(in the rows, 128 means zero)
Here are made-up objects, facts about them, and rows of numbers that follow some of those facts. Name the object behind each unnamed row.

Named rows:
flabar: [144 142 136  99 139 135  94 167 128 141 136  95 148 103 134 121 125 167
  55 172 115 149 108 138 166 114 119 164 176]
kopon: [139 129 142 108 141 122 109 137 135 127 170 119 144 115 148 117 138 145
  48 159 163 164 115 125 134 129 116 166 170]
trofur: [139 129 143 109 140 122 108 142 135 127 168 119 142 111 145 119 138 148
  49 161 160 163 120 122 134 123 119 165 171]
midron: [139 138 143 112 141 110 106 150 129 131 168 125 141 102 143 120 140 143
  44 169 155 153 125 112 139 123 114 152 177]
groflos: [147 153 122 100 128 118 111 153 160 136 134  87 151 131 132 103 112 155
  43 182 152 154  95 123 136 108 119 202 180]
migepur: [132 112 145 127 123 132  97  99 161 123 116 112 142 133 134 110 130 161
  55 102 154 124 143  86 119 134 117 128 180]
pogram: [140 133 140 111 143 119 111 145 139 128 168 122 141 118 144 117 136 148
  47 163 162 164 121 120 135 120 118 169 172]
koste: [128 132 150 122 125 125  77  98 181 136 137 105 138 135 153 104 121 190
  64 104 159 109 161 102 109 113 152 127 171]
stiskim: [136 115 153 134 120 119  96 102 149 128 111 111 138 117 133 117 132 164
  56 117 145 114 148  86 124 136 118 118 182]
grodos: [148 130 145 123 138 115 110 152 134 131 165 125 136 104 144 128 140 147
  54 173 154 156 127 118 140 123 110 159 171]
pofen: [146 128 137  96 177 155 117 141 138 139 147 105 166 144 130  97 135 165
  89 164 102 176  88 126 169 152 132 168 173]
vukugak: [140 160 121  87 120 110  99 162 139 146 150  95 159 100 138 104 123 143
  60 198 138 136  89 100 141 135 111 146 186]
moni: [142 116 134  93 132 112 111 146 145 132 172 124 144 109 140 127 121 148
  25 165 156 161 123 104 126 134 125 181 172]
plisal: [151 133 142  97 125 129 103 134 137 139 143  90 159 113 146 115 126 158
  73 192 144 155  88 129 135 131 125 170 167]
pekle: [137 117 154 138 124 119  98 107 153 129 108 114 138 125 130 116 130 166
  56 115 149 115 147  81 125 131 119 125 184]
trusir: [146 130 150 120 142 110 109 141 129 131 160 119 138 102 145 125 138 151
  45 170 154 157 125 127 139 121 119 165 171]
tupu: [136 150 123  81 123 130  98 153 138 142 153  92 161 108 144 103 129 144
  71 185 141 146  82 115 140 136 112 150 177]

How the objects are related:
pluske: belongs to class; gruzek: uses; laklol: points at
bedri	pluske	b; bikem	pluske	b; bodri	pluske	a; botal	pluske	b; botam	pluske	b; bragul	pluske	b; braklim	pluske	a
brozim	pluske	a; brupoples	pluske	b; buflak	pluske	a; dakor	pluske	b; danom	pluske	b; dapus	pluske	b; datam	pluske	b
deflestir	pluske	a; difa	pluske	b; dradra	pluske	a; dragis	pluske	b; drapan	pluske	a; dribruso	pluske	b; driron	pluske	b
dristis	pluske	a; drobon	pluske	b; drofofa	pluske	b; drutren	pluske	a; duplem	pluske	a; femas	pluske	b; festos	pluske	a
feter	pluske	a; flabar	pluske	a; flemestir	pluske	b; fogo	pluske	a; folu	pluske	b; gaklis	pluske	b; gapodrun	pluske	b
gaska	pluske	b; gebak	pluske	a; gepek	pluske	a; goson	pluske	a; grastikis	pluske	b; greklal	pluske	a; grisar	pluske	b
grodos	pluske	a; groflos	pluske	a; grutem	pluske	b; gufor	pluske	b; gukom	pluske	b; kadanur	pluske	a; klobri	pluske	a
klosker	pluske	b; konibron	pluske	a; kopon	pluske	a; koste	pluske	b; kufon	pluske	b; kuvas	pluske	a; ladrul	pluske	b
likliplar	pluske	a; loklepli	pluske	b; lopum	pluske	b; makigron	pluske	a; malem	pluske	b; manu	pluske	a; midron	pluske	a
midrun	pluske	a; mifla	pluske	b; migepur	pluske	b; modo	pluske	b; moni	pluske	a; nugaskun	pluske	a; nugepli	pluske	a
numon	pluske	a; nurol	pluske	b; nuso	pluske	b; pafli	pluske	b; paplo	pluske	b; pavar	pluske	a; pegro	pluske	b
pekle	pluske	b; pidan	pluske	b; pire	pluske	a; pirok	pluske	b; plado	pluske	a; plavom	pluske	b; plebik	pluske	b
pledrokul	pluske	a; plefo	pluske	a; plekle	pluske	a; plesam	pluske	b; pligam	pluske	a; plisal	pluske	a; plogra	pluske	b
plotol	pluske	b; pluflo	pluske	a; pofen	pluske	a; pogram	pluske	a; pugre	pluske	a; raklal	pluske	b; rakon	pluske	a
rarel	pluske	b; refluno	pluske	b; resos	pluske	a; retrem	pluske	a; retrum	pluske	b; rodur	pluske	b; rugem	pluske	a
rugofla	pluske	a; rupu	pluske	a; siklami	pluske	b; sistar	pluske	b; skapar	pluske	a; skefek	pluske	a; skepipli	pluske	a
skerubu	pluske	a; skimilok	pluske	b; skoto	pluske	a; skozem	pluske	a; stine	pluske	b; stiro	pluske	b; stiskim	pluske	b
stomi	pluske	a; stovol	pluske	a; stugibir	pluske	a; taple	pluske	a; teto	pluske	b; tiraba	pluske	a; tisom	pluske	a
tizol	pluske	a; todepir	pluske	a; tokol	pluske	a; trakoris	pluske	a; traru	pluske	b; trefur	pluske	a; treskemas	pluske	b
trofur	pluske	a; trorin	pluske	a; trubrol	pluske	b; truflo	pluske	b; trusir	pluske	a; tupu	pluske	a; vadebar	pluske	b
vakarir	pluske	b; vatru	pluske	a; viplik	pluske	a; vokol	pluske	a; vonan	pluske	b; vukugak	pluske	a; vuseklo	pluske	b
vusofun	pluske	a; zapem	pluske	b; zetri	pluske	a; zumo	pluske	b; bikem	gruzek	pegro; bodri	gruzek	migepur; botam	gruzek	zapem
bragul	gruzek	grodos; brupoples	gruzek	teto; dakor	gruzek	vusofun; datam	gruzek	stugibir; festos	gruzek	bragul; folu	gruzek	kuvas; gaklis	gruzek	bikem
gaska	gruzek	truflo; goson	gruzek	moni; greklal	gruzek	grastikis; grisar	gruzek	tiraba; groflos	gruzek	retrum; gufor	gruzek	tisom; gukom	gruzek	drofofa
kadanur	gruzek	modo; klobri	gruzek	pirok; klosker	gruzek	gebak; kopon	gruzek	dribruso; koste	gruzek	gaklis; kufon	gruzek	skapar; likliplar	gruzek	datam
loklepli	gruzek	sistar; malem	gruzek	pekle; manu	gruzek	tizol; midrun	gruzek	folu; migepur	gruzek	paplo; modo	gruzek	trubrol; moni	gruzek	vukugak
numon	gruzek	kopon; nuso	gruzek	fogo; pafli	gruzek	stiskim; pegro	gruzek	vuseklo; plavom	gruzek	nurol; plekle	gruzek	bodri; plesam	gruzek	pluflo
plisal	gruzek	makigron; plotol	gruzek	rarel; pluflo	gruzek	plefo; pofen	gruzek	plotol; pogram	gruzek	bedri; pugre	gruzek	greklal; rakon	gruzek	siklami
rarel	gruzek	botal; resos	gruzek	festos; retrem	gruzek	goson; retrum	gruzek	zetri; rodur	gruzek	plesam; rugem	gruzek	pidan; skapar	gruzek	dakor
skefek	gruzek	skerubu; skerubu	gruzek	pavar; skimilok	gruzek	vatru; skoto	gruzek	femas; skozem	gruzek	trakoris; stovol	gruzek	midrun; stugibir	gruzek	resos
tiraba	gruzek	klosker; tisom	gruzek	plavom; tizol	gruzek	koste; todepir	gruzek	kadanur; trakoris	gruzek	nuso; traru	gruzek	rakon; treskemas	gruzek	gepek
trofur	gruzek	plado; trorin	gruzek	pofen; truflo	gruzek	rodur; tupu	gruzek	numon; vakarir	gruzek	danom; zetri	gruzek	retrem; zumo	gruzek	skozem
bikem	laklol	gapodrun; bikem	laklol	trorin; bikem	laklol	vokol; bikem	laklol	makigron; bikem	laklol	likliplar; bikem	laklol	grutem; bikem	laklol	stomi
bodri	laklol	dapus; braklim	laklol	dragis; braklim	laklol	bedri; braklim	laklol	sistar; braklim	laklol	trusir; braklim	laklol	retrum; braklim	laklol	malem
brupoples	laklol	stiskim; brupoples	laklol	plavom; brupoples	laklol	gepek; brupoples	laklol	zumo; brupoples	laklol	pafli; buflak	laklol	vonan; buflak	laklol	grastikis
buflak	laklol	grisar; buflak	laklol	makigron; buflak	laklol	skozem; deflestir	laklol	brozim; deflestir	laklol	sistar; deflestir	laklol	plogra; dradra	laklol	brozim
dradra	laklol	koste; dradra	laklol	rupu; dradra	laklol	dapus; dradra	laklol	plotol; dradra	laklol	trusir; dribruso	laklol	pledrokul; dribruso	laklol	skoto
dribruso	laklol	folu; drobon	laklol	manu; drobon	laklol	vokol; drobon	laklol	kopon; drobon	laklol	stovol; femas	laklol	tisom; femas	laklol	festos
femas	laklol	botal; femas	laklol	gepek; femas	laklol	midrun; femas	laklol	rupu; flabar	laklol	midrun; flabar	laklol	nuso; flabar	laklol	vusofun
flemestir	laklol	tisom; flemestir	laklol	gapodrun; flemestir	laklol	raklal; flemestir	laklol	drofofa; gaklis	laklol	festos; gaklis	laklol	driron; gaklis	laklol	nuso
gaklis	laklol	retrum; gaklis	laklol	klosker; gaklis	laklol	kufon; gaklis	laklol	rugem; gebak	laklol	trefur; gebak	laklol	drapan; goson	laklol	nugepli
goson	laklol	dapus; goson	laklol	vusofun; goson	laklol	plogra; greklal	laklol	pire; greklal	laklol	pledrokul; greklal	laklol	retrum; greklal	laklol	skozem
groflos	laklol	trefur; groflos	laklol	plogra; groflos	laklol	stugibir; groflos	laklol	nugaskun; gukom	laklol	rodur; konibron	laklol	tisom; konibron	laklol	danom
konibron	laklol	trubrol; konibron	laklol	gufor; loklepli	laklol	vusofun; loklepli	laklol	likliplar; loklepli	laklol	grutem; mifla	laklol	tokol; pirok	laklol	koste
pirok	laklol	skerubu; pirok	laklol	plebik; pirok	laklol	sistar; pirok	laklol	klobri; pirok	laklol	pogram; plado	laklol	zetri; plado	laklol	feter
plado	laklol	retrum; plado	laklol	zapem; plado	laklol	makigron; plado	laklol	pafli; plekle	laklol	festos; plekle	laklol	pegro; plekle	laklol	skapar
plisal	laklol	dragis; plisal	laklol	numon; plisal	laklol	pire; plisal	laklol	lopum; pofen	laklol	festos; pofen	laklol	vakarir; pofen	laklol	tokol
pofen	laklol	rakon; pugre	laklol	viplik; pugre	laklol	plebik; pugre	laklol	modo; pugre	laklol	kopon; pugre	laklol	gaska; rarel	laklol	gapodrun
rarel	laklol	midron; rarel	laklol	kadanur; retrem	laklol	duplem; retrem	laklol	todepir; retrem	laklol	paplo; retrem	laklol	ladrul; rugofla	laklol	truflo
rugofla	laklol	pekle; skepipli	laklol	difa; skepipli	laklol	kadanur; skepipli	laklol	pligam; skepipli	laklol	drapan; skepipli	laklol	dristis; skepipli	laklol	rugem
stine	laklol	tisom; stine	laklol	skoto; stine	laklol	pogram; stine	laklol	nugaskun; stiro	laklol	stiskim; stiro	laklol	trorin; stiro	laklol	vokol
stiro	laklol	taple; stiro	laklol	makigron; teto	laklol	bragul; teto	laklol	trefur; teto	laklol	siklami; teto	laklol	klobri; teto	laklol	kuvas
traru	laklol	kuvas; traru	laklol	stovol; traru	laklol	drutren; traru	laklol	moni; traru	laklol	nugaskun; tupu	laklol	dragis; tupu	laklol	gapodrun
tupu	laklol	skefek; vadebar	laklol	plesam; vadebar	laklol	driron; vadebar	laklol	viplik; vadebar	laklol	paplo; vadebar	laklol	drapan; vadebar	laklol	raklal
vatru	laklol	manu; vatru	laklol	vakarir; vatru	laklol	driron; vatru	laklol	difa; vatru	laklol	skefek; vatru	laklol	pligam; vatru	laklol	tiraba
vatru	laklol	refluno; vatru	laklol	folu; vukugak	laklol	bragul; vukugak	laklol	gapodrun; vukugak	laklol	trorin; vukugak	laklol	skimilok; vukugak	laklol	kadanur
vukugak	laklol	klobri; vukugak	laklol	zapem; vukugak	laklol	rugem; vuseklo	laklol	trofur

Name these rows:
No name comes twice in this set of rows, the named rows included.
[149 146 138 111 131 122 101 154 136 138 129  81 146 107 138 121 122 167
  46 179 126 148 107 148 158 107 117 183 173] | dradra
[142 131 148 122 115 130  86 114 161 142  87  87 151 130 127 105 116 180
  76 136 130 104 125  89 129 124 130 126 185] | vuseklo
[143 121 147 111 131 154  85 139 152 142  80 103 150 137 111 111 115 184
  77 123 108 114 129  84 147 122 124 124 188] | femas
[145 134 153 117 143 115 101 146 119 125 159 124 136 106 145 124 135 137
  46 162 158 159 118 119 139 114 118 157 180] | fogo
[144 130 151 115 148 118 105 152 124 131 163 125 138 106 139 123 137 153
  48 167 148 159 127 116 145 121 121 156 173] | gepek
[150 120 120 132 121 131 121 161 166 123 170 121 129 115 153 137 137 141
  71 166 164 165 132 125 133 117  89 169 155] | stugibir
[149 121 153 125 117 133  93 108 156 138  80  88 152 135 123 108 116 176
  81 142 134 113 117  84 125 130 127 136 187] | dribruso
[143 148 136 128 111 116  99 118 173 135  79  85 149 140 120  94 116 167
  68 146 148 103 118  76 121 120 115 140 195] | teto
[147 118 153 118 124 146  87 123 153 141  81  99 152 136 116 110 115 181
  84 132 117 116 123  82 138 128 127 129 186] | mifla
[121 151 110 110 129 129 108 104 175 138 112  81 170 139 127  71 133 157
  81 119 112 108 104  75 144 169 105 109 198] | rarel
[119 151 127  87  97 135  57 107 174 153 128  69 160 108 159  96 117 186
  84 123 132  84 126 104 121 135 140  93 176] | bikem
[136 108 150 124 127 136  98 108 158 126 114 118 140 135 130 115 129 167
  63 106 149 124 143  79 122 132 122 126 179] | vakarir

The same objects again, as new rows of numbers:
Some rows with their names:
fogo: [118 141 107 101 107 110  65 129 119 116 114 147 120 102  92 154 108 135
 106  93 142  84 109 154 161 160 124 141 131 165]
pekle: [113 107 129 108 115 115  69 176 104 158  92  79 171  81  83 106 132 138
 143  92 128  44 118 161 126 132 132 136 102 124]
teto: [108  96 147 116 117  93  60 152 105 139 106  88 172  63  89 130 140 136
 137  88 133  30 132 160  99 131 127 139 130 134]
koste: [136 113 127 117 111 108  86 184 107 164  99  81 177  93  80  99 128 124
 147  84 126  65 136 134 105 124 124 126 109 135]
dradra: [126 137 118 108 113 102  62 124 113 105 127 154 116  89  93 163 116 135
 105  94 147  73 116 148 147 162 119 142 152 173]
festos: [129 140  99 100 124 144  74 130 126 115 116 117 121  91  93 147 107 143
 111 121 137  76  98 147 207 162 112 136 123 168]
femas: [107  95 151 114 119  95  67 147 114 136 111  80 168  65  86 121 143 134
 141  95 126  30 129 162 104 140 128 141 133 133]
midrun: [134 147 100  96 111 126  74 147 115 124 112 142 115 108  88 137 108 137
 111  99 142  86 103 150 174 164 124 141 126 165]
plogra: [124 107 129 109 118 118  70 184  96 158  95  83 170  76  82 107 133 138
 142  93 134  41 120 156 124 132 128 135 109 130]
goson: [125 142 140  93 123 101  61 130 106 112 121 177  99  96  92 164 127 134
 100 100 158  61 113 170 134 166 129 158 139 165]
flemestir: [114  97 149 116 125 101  62 155 109 135 110  85 163  60  87 121 142 132
 141  91 133  26 128 152  99 133 128 138 135 137]
pluflo: [123 143 107 101 111 114  66 135 116 115 117 149 116  98  90 151 110 132
 107  94 144  82 109 148 159 160 123 141 136 168]
stugibir: [126 138  83 108 109 143  46 144 102 125 100 126 125  94  85 155 114 134
  96 100 146  86 104 159 188 167 111 128 133 175]
stiskim: [119 106 129 108 112 114  71 179  97 160  93  82 177  81  82 108 133 141
 140  92 130  45 121 164 127 133 129 136 103 125]
stiro: [116  96 149 118 120  97  61 160  98 139 110  90 168  60  87 125 143 135
 138  91 137  28 132 153 100 132 125 136 134 137]
plavom: [126 108 130 110 116 119  71 186  94 159  96  82 170  79  81 103 134 140
 141  94 132  42 120 157 128 135 127 134 108 128]
kadanur: [133 147  97  97 110 126  69 150 111 126 109 146 118 106  89 142 106 137
 109  96 146  86 104 149 171 158 125 139 122 165]

Rows to name:
No name comes twice in this set of rows, the named rows included.
[114 130 121  82 120  90  65 140  94  95 134 175 105  76  68 144 109 134
 100  81 159  58  94 144 147 158 133 160 154 169] | groflos
[128 145  98  98 103 119  71 143 113 126 109 146 125 110  89 147 105 140
 107  94 142  90 106 157 172 160 124 141 118 162] | vusofun
[138 147 109 108 109 103  86 134 128 122 120 147 121 114  82 146 106 111
 109  87 139 107 129 122 139 149 115 132 135 177] | tizol
[132 138 118 109 119 108  60 131 110 105 129 156 110  85  93 159 117 132
 106  95 150  70 114 139 146 160 118 140 156 177] | tupu
[123 147 142  94 120 103  60 122 114 117 113 174 101 104 100 170 130 134
 101 106 155  65 117 182 132 166 129 159 129 160] | vukugak
[150 152  98 102 114 120  91 153 122 133 114 144 119 119  78 132 104 111
 113  89 143 112 123 116 151 147 116 129 125 178] | manu
[137 157 121  87 122 128  67 156 103 137 100 171 101 118  94 148 122 138
 105 106 157  76 105 176 157 165 132 154 107 155] | moni
[120 155  70  81 149 155  35 146 150 117  90 146  99  95 106 145  90 112
 118  72 156  77  84 127 142 120 149 138 111 173] | todepir
[131 118 128 117 106 118  92 177 139 146 114  58 153  95 103  68 132 150
 178  94 100  49 113 149 122 159 147 135 129 127] | pegro
[134 110 128 114 118 121  65 198  78 162  96  92 170  74  82 108 136 140
 141  92 142  41 123 149 124 128 124 130 111 133] | grisar
[123 101 126 113 130 133  68 171  97 152 101  67 185  58  93 127 126 150
 141 114 136  30 118 148 157 116 115 127  98 129] | bragul

Now the same objects, written a new way:
Some rows with their names:
flemestir: [155 156 124  63 143 190 161 121 119 148 117  99  96 168 137 110 111 176
 113 132 164 153 147 179 105 114 152 115  88 102 134 115 147 123]
gufor: [161 156 139  65 142 172 163 121 134 154 109  96 137 155 139 109 111 144
 124 132 120 126 133 157 109  86 131 119  87 118 135  77 147 126]
manu: [161 200 114  65 171 167 158 122 119 137  84 161 134 187 138  90 154 107
 167 185 116 110 131 133 105  81 153 132  91 104 139  91 148 124]
bikem: [151 151 116  68 196 149 161 121 117 153  86  99  97 180 136  99 111 167
 155 157 119 155 132 134 101 135 130 111  70 103 131 139 156 124]
trefur: [163 204 145  80 144 154 169 170 123 122  89 149 135 158 136  93 134 110
 134 132 141 108 154 135 109  86 159 115 114 122 153  77 157 123]
gebak: [154 204 142  76 164 176 163 177 119 119  90 149  99 172 133  90 135 112
 113 132 194 109 166 135 106 101 160 116 125 104 158  96 178 119]
kufon: [163 154 139  64 143 168 162 120 133 149 114  96 139 155 138 108 111 142
 124 132 120 123 131 152 109  86 131 118  86 119 137  77 148 129]
grastikis: [155 156 128  68 144 155 163 122 119 132 141  98 142 161 137  91 112 133
 115 131 120 151 130 153 136 123 129 115  90 115 136  77 156 125]
dristis: [163 195 138  81 152 146 163 151 120 129  90 151 140 163 138 103 147 111
 137 133 126 110 140 136 110  87 164 115 107 114 156  77 147 125]
brozim: [156 194 143  82 157 146 172 161 123 121  88 140 145 165 138  95 149 111
 139 133 130 111 132 132 109  86 167 116 109 119 157  77 147 127]
deflestir: [154 187 153  77 182 156 177 173 141 118  85 120 100 176 136  90 149 114
 126 133 183 112 132 129 105  85 178 115 114 107 167  84 160 126]
midron: [159 200 136  81 147 147 163 152 119 137  91 154 136 164 139 106 145 111
 139 134 123 110 138 138 109  89 169 114 102 114 151  78 145 124]
stine: [156 155 133  64 150 209 164 122 134 120 121  97  98 163 136  93 112 155
 113 131 178 135 148 157 106  99 137 119 108 103 136 100 169 122]
pugre: [161 175 149  72 180 159 162 136 129 119  88 128  98 165 137  97 146 114
 130 135 164 108 146 132 103  85 179 115 104 104 176  85 147 124]
festos: [185 198 166  61 157 162 179 132 119 119  90 119 186 169 166 141 134 112
 118 141 132 135 135 164 117  90 193 112 137 118 224 101 144 121]
koste: [154 155 115  63 158 187 161 121 119 138  90 100 143 179 137  89 112 115
 146 155 116 140 131 139 108  84 128 141  78 104 132  95 181 126]
plavom: [156 155 133  65 143 161 162 122 122 142 126  97 140 155 137  99 111 137
 119 132 120 139 132 154 121 104 131 117  90 116 136  77 148 127]

Rows to name:
No name comes twice in this set of rows, the named rows included.
[156 157 122  64 200 192 163 122 118 119 107 137 101 179 154 114 183 113
 115 151 177 109 152 146 107  93 188 113 127 100 189 117 144 125] | pofen
[153 157 130  65 143 166 159 122 119 155 111 100  95 165 135 103 109 184
 114 132 154 153 137 170 103 122 142 113  74 104 134 107 147 120] | rarel
[155 154 134  64 152 198 160 121 125 121 130  97  98 159 136  93 110 151
 114 132 168 125 146 159 106 109 131 117  99 104 137  95 170 121] | vadebar
[156 204 114  64 170 166 160 123 119 128  86 167 139 192 138  90 159 107
 162 182 114 111 133 133 109  82 147 128  97 103 138  97 153 124] | tizol
[155 153 126  65 171 199 162 118 122 120 145  96  99 168 139 102 122 150
 113 132 161 140 132 156 108 109 134 115 104 103 138 103 148 125] | mifla
[156 181 132  69 172 178 166 139 120 121  89 148 100 177 138 105 159 113
 115 138 179 112 158 142 106  87 191 114 118 102 160 112 146 124] | konibron
[154 172 210  63 142 147 159 192 116 149  86 101 137 162 145 130 117 114
 145 132 119 130 133 136 107  87 208 116 104 129 220  78 140 124] | likliplar
[156 185 128  73 185 165 160 140 117 118 105 147 100 176 138  93 159 112
 114 139 175 110 147 137 107 115 164 114 115 104 175 104 148 121] | vatru
[154 151 114  62 214 215 160 117 119 120 107  97  99 182 138  91 124 116
 124 163 120 122 133 144 106 104 129 116  79 100 134 133 180 126] | gaklis
[158 192 129  75 148 165 171 145 118 136  89 157 135 167 141 114 156 111
 128 134 139 111 154 155 109  86 181 115 117 104 150  91 145 126] | tisom
[154 154 137  64 160 164 160 121 123 121 121  96  98 164 136  91 112 167
 114 132 150 145 132 136 106 115 131 114  80 104 137  89 157 125] | drobon
[156 181 139  75 181 156 162 143 120 119  88 136 100 174 137  93 154 113
 122 138 167 111 140 132 106  91 176 113 109 104 171  95 146 125] | rugofla

